Here is a tiny trained network, its code and every weight. The questions are about switching its units off for an input and a class, where a switched-off unit gives its printed mean instead of its output.

import numpy as np


def w(rows, s, z=0):
    codes = np.array(rows[::2]) - 128.0
    scale = np.full(codes.shape[1], s)
    scale[-1] = z or s
    return codes * scale


def f(y):
    return np.maximum(y, 0)


def log_softmax(a):
    a = a - a.max(-1, keepdims=True)
    return a - np.log(np.exp(a).sum(-1, keepdims=True))


def net(x, mask):
    res = np.array(x, float).reshape(1, 4) / 4 @ E
    y = f(res @ A[0][:, :-1].T + A[0][:, -1])
    res = res + np.where(mask, y, B[0][:, -1]) @ B[0][:, :-1]
    return log_softmax(res[-1] @ U[:, :-1].T + U[:, -1])


A, B = {}, {}
E = w([
[56,66,167,235,169,137],'x0',
[203,63,172,152,86,68],'x1',
[111,227,254,129,195,38],'x2',
[143,146,137,142,114,148],'x3',
],0.009)
A[0] = w([
[175,83,152,130,102,44,180],'n0',
[129,136,152,255,150,178,128],'n1',
[239,119,162,211,106,133,126],'n2',
[163,85,158,134,99,101,119],'n3',
[128,154,139,48,38,95,6],'n4',
[239,138,162,169,140,38,129],'n5',
[157,146,118,43,91,146,6],'n6',
[77,76,134,219,167,87,70],'n7',
[161,221,214,111,74,81,87],'n8',
[89,167,183,175,153,90,87],'n9',
[166,82,86,135,113,109,100],'n10',
[126,162,151,72,198,16,147],'n11',
[144,173,237,102,150,35,122],'n12',
[206,168,122,52,69,129,47],'n13',
[188,179,134,35,152,105,58],'n14',
[112,55,86,177,110,210,115],'n15',
[63,214,57,158,212,209,251],'n16',
[160,47,38,63,62,182,123],'n17',
[178,89,75,99,91,146,25],'n18',
[221,54,124,180,76,75,160],'n19',
[218,43,116,145,102,186,6],'n20',
],0.0096,0.0032)
B[0] = w([
[152,152,53,64,134,179,190],'n0',
[149,60,150,61,151,68,190],'n1',
[188,168,77,79,125,144,181],'n2',
[149,180,96,48,121,116,165],'n3',
[178,72,149,31,129,67,164],'n4',
[104,172,93,129,114,119,203],'n5',
[127,72,144,58,118,101,166],'n6',
[149,58,128,89,116,93,196],'n7',
[42,147,150,137,55,120,212],'n8',
[61,122,99,100,104,72,202],'n9',
[79,190,75,145,84,163,166],'n10',
[16,181,135,133,72,169,221],'n11',
[64,162,92,149,81,97,247],'n12',
[157,77,150,52,115,62,188],'n13',
[158,88,108,84,110,1,183],'n14',
[67,105,104,124,53,61,210],'n15',
[139,178,56,56,128,130,236],'n16',
[11,160,124,155,38,111,241],'n17',
[53,128,153,147,102,70,180],'n18',
[143,212,76,79,166,130,206],'n19',
[70,163,145,154,94,104,188],'n20',
],0.0074,0.012)
U = w([
[81,135,187,179,42,119,58],'0',
[119,129,137,121,89,126,253],'1',
[139,29,184,106,101,50,190],'2',
[142,203,43,110,153,170,130],'3',
[158,145,92,129,165,158,127],'4',
[223,49,240,156,177,196,3],'5',
[222,68,254,160,183,220,3],'6',
],0.0083,0.0041)

Each question gives the input, the list of numbers given to net, and the class t.
The units are the neurons (one row each of A and B). Each row of codes is followed by its name. A weight is (code - 128) times the scale printed after its matrix; where a second scale follows, it is the last column's (A, B and U).
mask holds one flag per neuron, in row order. A switched-off neuron (its flag False) gives its mean, the last column of its row in B, instead of its output. The means were averaged over made-up inputs and are rounded, as every weight is.
A unit's drop is (log p(t) with every unit on - log p(t) with that unit switched off) / (log p(t) with every unit on - log p(t) with every unit switched off).
The circuit of an input: a set's keep is (log p(t) with only the set's units on - log p(t) with every unit switched off) / (log p(t) with every unit on - log p(t) with every unit switched off). Starting from the 12 units with the biggest drops (on a tie, the unit counted first), units are removed one at a time, each time the one whose removal leaves the highest keep (on an exact tie, the one counted first), for as long as the keep stays at least 0.8.
circuit, biggest first: the units of the circuit, biggest drop first
most important unit: the unit with the biggest drop
k most important neurons: the k neurons with the biggest drops, biggest first
drop when u is switched off: that unit's drop, to one decimal
input [-6,8,-4,1], class 3: most important unit -> n19
input [-7,8,7,-1], class 3: 2 most important neurons -> [n0, n5]
input [7,-5,-6,0], class 2: 2 most important neurons -> [n1, n11]
input [5,8,-2,-4], class 3: circuit, biggest first -> [n19, n0]
input [-1,-1,1,1], class 4: 2 most important neurons -> [n17, n15]
input [-6,8,-5,-5], class 3: 3 most important neurons -> [n19, n0, n10]
input [-8,4,8,-7], class 0: 2 most important neurons -> [n11, n8]
input [-8,2,4,0], class 2: 3 most important neurons -> [n14, n13, n4]
input [-3,1,-4,-2], class 0: circuit, biggest first -> [n17, n16]
input [7,-6,5,-1], class 2: 3 most important neurons -> [n1, n7, n19]
input [-1,-5,-5,-2], class 0: 2 most important neurons -> [n17, n19]
input [-2,5,4,0], class 3: 2 most important neurons -> [n0, n17]
input [-8,4,-5,-1], class 2: 3 most important neurons -> [n13, n4, n6]
input [8,5,0,3], class 2: circuit, biggest first -> [n1]
input [8,-4,-7,6], class 2: 3 most important neurons -> [n1, n11, n7]
input [6,-8,-8,8], class 0: 4 most important neurons -> [n15, n17, n19, n0]
input [-7,-6,-8,8], class 0: 2 most important neurons -> [n17, n18]
input [-6,-5,6,-5], class 0: 3 most important neurons -> [n11, n8, n12]
input [-7,4,-7,6], class 0: 2 most important neurons -> [n17, n20]
input [-4,-6,-8,3], class 0: circuit, biggest first -> [n17]
input [5,7,6,-2], class 3: drop when n3 is switched off -> 0.1
input [-5,8,7,-4], class 3: drop when n5 is switched off -> 0.3
input [-1,-2,-8,-6], class 0: drop when n17 is switched off -> 0.2
input [4,5,-3,-2], class 3: drop when n16 is switched off -> -0.2
